Below are the code and all the weights of a small trained network. Each question names an input and a class and asks about switching units off, where a switched-off unit gives its printed mean instead of its output.

import numpy as np


def w(rows, s, z=0):
    codes = np.array(rows[::2]) - 128.0
    scale = np.full(codes.shape[1], s)
    scale[-1] = z or s
    return codes * scale


def norm(h):
    return h / np.sqrt((h * h).mean(-1, keepdims=True) + 1e-5)


def f(y):
    return y / 2 * (1 + np.tanh(0.7978845608 * (y + 0.044715 * y**3)))


def log_softmax(a):
    a = a - a.max(-1, keepdims=True)
    return a - np.log(np.exp(a).sum(-1, keepdims=True))


def net(x, mask):
    res = np.array(x, float).reshape(1, 8) / 4 @ E
    u = 0
    for l in range(4):
        y = f(norm(res) @ A[l][:, :-1].T + A[l][:, -1])
        res = res + np.where(mask[u : u + 5], y, B[l][:, -1]) @ B[l][:, :-1]
        u += 5
    return log_softmax(norm(res)[-1] @ U[:, :-1].T + U[:, -1])


A, B = {}, {}
E = w([
[173,212,187,2,73,186,141],'x0',
[194,89,59,135,40,136,83],'x1',
[79,97,177,115,123,183,116],'x2',
[157,212,172,184,41,79,184],'x3',
[82,178,158,136,126,137,173],'x4',
[88,89,140,87,157,54,164],'x5',
[205,130,148,126,92,110,156],'x6',
[136,90,214,187,5,68,182],'x7',
],0.0071)
A[0] = w([
[95,122,216,110,123,86,145,20],'L0N0',
[2,156,106,221,137,161,151,253],'L0N1',
[93,209,80,133,136,165,133,116],'L0N2',
[184,150,98,210,115,95,165,77],'L0N3',
[98,32,139,128,123,92,61,53],'L0N4',
],0.0091,0.0042)
B[0] = w([
[161,110,212,103,59,76,163,160],'L0N0',
[180,151,196,65,101,87,49,255],'L0N1',
[163,165,110,195,142,70,2,173],'L0N2',
[52,80,165,237,81,124,102,179],'L0N3',
[102,39,99,224,118,58,112,170],'L0N4',
],0.0077,0.005)
A[1] = w([
[116,92,93,160,123,108,55,191],'L1N0',
[154,149,40,104,156,183,114,83],'L1N1',
[120,127,193,69,229,124,130,114],'L1N2',
[81,149,54,107,229,81,160,192],'L1N3',
[117,2,90,146,116,92,149,2],'L1N4',
],0.0097,0.002)
B[1] = w([
[193,121,94,119,158,138,99,253],'L1N0',
[119,152,117,78,63,11,148,210],'L1N1',
[68,154,97,98,155,232,103,242],'L1N2',
[116,168,109,90,80,194,92,208],'L1N3',
[96,128,139,191,248,75,43,239],'L1N4',
],0.012,0.0041)
A[2] = w([
[189,254,98,92,65,201,142,156],'L2N0',
[39,223,189,176,204,72,217,204],'L2N1',
[155,160,2,33,180,54,144,128],'L2N2',
[48,134,251,94,74,238,117,245],'L2N3',
[131,155,18,39,188,151,158,3],'L2N4',
],0.0073,0.0018)
B[2] = w([
[192,42,62,82,92,123,109,253],'L2N0',
[149,72,125,96,86,82,110,161],'L2N1',
[247,113,158,80,45,130,132,198],'L2N2',
[158,143,88,90,116,11,82,253],'L2N3',
[99,229,171,95,47,186,143,183],'L2N4',
],0.011,0.006)
A[3] = w([
[140,142,99,168,123,99,2,34],'L3N0',
[88,222,136,221,57,135,236,155],'L3N1',
[161,166,47,164,108,202,163,46],'L3N2',
[38,212,225,185,63,74,129,100],'L3N3',
[168,219,133,139,120,115,49,2],'L3N4',
],0.0074,0.003)
B[3] = w([
[161,91,91,115,240,97,101,254],'L3N0',
[41,5,167,141,137,118,141,131],'L3N1',
[198,58,74,80,43,110,84,122],'L3N2',
[155,55,173,88,98,110,182,174],'L3N3',
[150,81,148,137,201,102,83,187],'L3N4',
],0.011,0.0042)
U = w([
[164,78,66,212,229,77,34,145],'0',
[113,60,219,214,79,59,200,106],'1',
[204,175,111,6,35,70,102,210],'2',
[28,211,66,67,202,224,86,84],'3',
[31,243,107,248,122,248,246,9],'4',
],0.011)

Each question gives the input, the list of numbers given to net, and the class t.
The units are the neurons (one row each of A and B). Each row of codes is followed by its name. A weight is (code - 128) times the scale printed after its matrix; where a second scale follows, it is the last column's (A, B and U).
mask holds one flag per neuron, layer by layer. A switched-off neuron (its flag False) gives its mean, the last column of its row in B, instead of its output. The means were averaged over made-up inputs and are rounded, as every weight is.
A unit's drop is (log p(t) with every unit on - log p(t) with that unit switched off) / (log p(t) with every unit on - log p(t) with every unit switched off).
The circuit of an input: a set's keep is (log p(t) with only the set's units on - log p(t) with every unit switched off) / (log p(t) with every unit on - log p(t) with every unit switched off). Starting from the 12 units with the biggest drops (on a tie, the unit counted first), units are removed one at a time, each time the one whose removal leaves the highest keep (on an exact tie, the one counted first), for as long as the keep stays at least 0.8.
circuit, biggest first: the units of the circuit, biggest drop first
k most important neurons: the k neurons with the biggest drops, biggest first
top k neurons in layer l: the k neurons of layer l with the biggest drops, biggest first
drop when u is switched off: that unit's drop, to one decimal
input [-1,-1,1,7,1,-2,-2,3], class 1: circuit, biggest first => L0N3, L3N1
input [-1,-1,-1,-7,3,5,0,8], class 0: circuit, biggest first => L1N4
input [2,-2,6,-1,-1,5,-5,7], class 1: circuit, biggest first => L2N0, L3N3
input [-1,1,1,-8,-5,-6,4,-3], class 2: circuit, biggest first => L1N1, L2N2
input [0,0,2,-7,6,5,1,5], class 0: 2 most important neurons => L1N4, L0N4
input [-8,-5,2,-3,1,3,0,-4], class 3: circuit, biggest first => L1N2, L1N3
input [-8,-5,-5,-1,-2,4,-8,-6], class 2: top 3 neurons in layer 1 => L1N3, L1N4, L1N0
input [-1,6,-6,-5,-5,-7,7,1], class 0: 2 most important neurons => L0N3, L1N4
input [0,-5,-3,0,2,4,-8,-7], class 2: 3 most important neurons => L1N4, L2N2, L0N3
input [-1,-5,-1,-7,-3,-3,5,-7], class 2: 2 most important neurons => L1N1, L2N2
input [8,-5,-7,-6,-4,7,-6,3], class 3: top 2 neurons in layer 1 => L1N2, L1N1
input [-1,-1,-2,7,-4,-5,-7,5], class 1: 2 most important neurons => L0N3, L1N2
input [-2,-8,-1,-1,-6,3,-3,7], class 1: 2 most important neurons => L0N0, L0N4
input [-3,-8,5,-8,5,5,6,-8], class 3: circuit, biggest first => L1N2
input [-4,-3,0,-2,-3,-2,-5,-2], class 3: 3 most important neurons => L1N2, L0N3, L2N3
input [-6,-7,-1,-2,7,-1,-1,-1], class 3: 2 most important neurons => L1N2, L0N3
input [-1,-7,-1,4,-5,2,4,0], class 1: top 2 neurons in layer 2 => L2N0, L2N2
input [-6,-8,1,0,8,2,3,-4], class 3: 2 most important neurons => L1N2, L1N1
input [2,-5,-1,1,0,2,5,7], class 1: drop when L2N0 is switched off => 0.2
input [2,-5,-2,6,3,8,8,3], class 1: top 2 neurons in layer 1 => L1N3, L1N2
input [-7,3,-4,3,5,4,4,6], class 1: drop when L3N3 is switched off => 0.2
input [-4,-7,0,1,7,4,-8,5], class 2: drop when L2N3 is switched off => 0.1
input [-5,2,2,-5,6,-5,-5,-6], class 2: top 2 neurons in layer 1 => L1N4, L1N1
input [0,1,0,0,4,8,-8,8], class 1: top neuron in layer 0 => L0N4
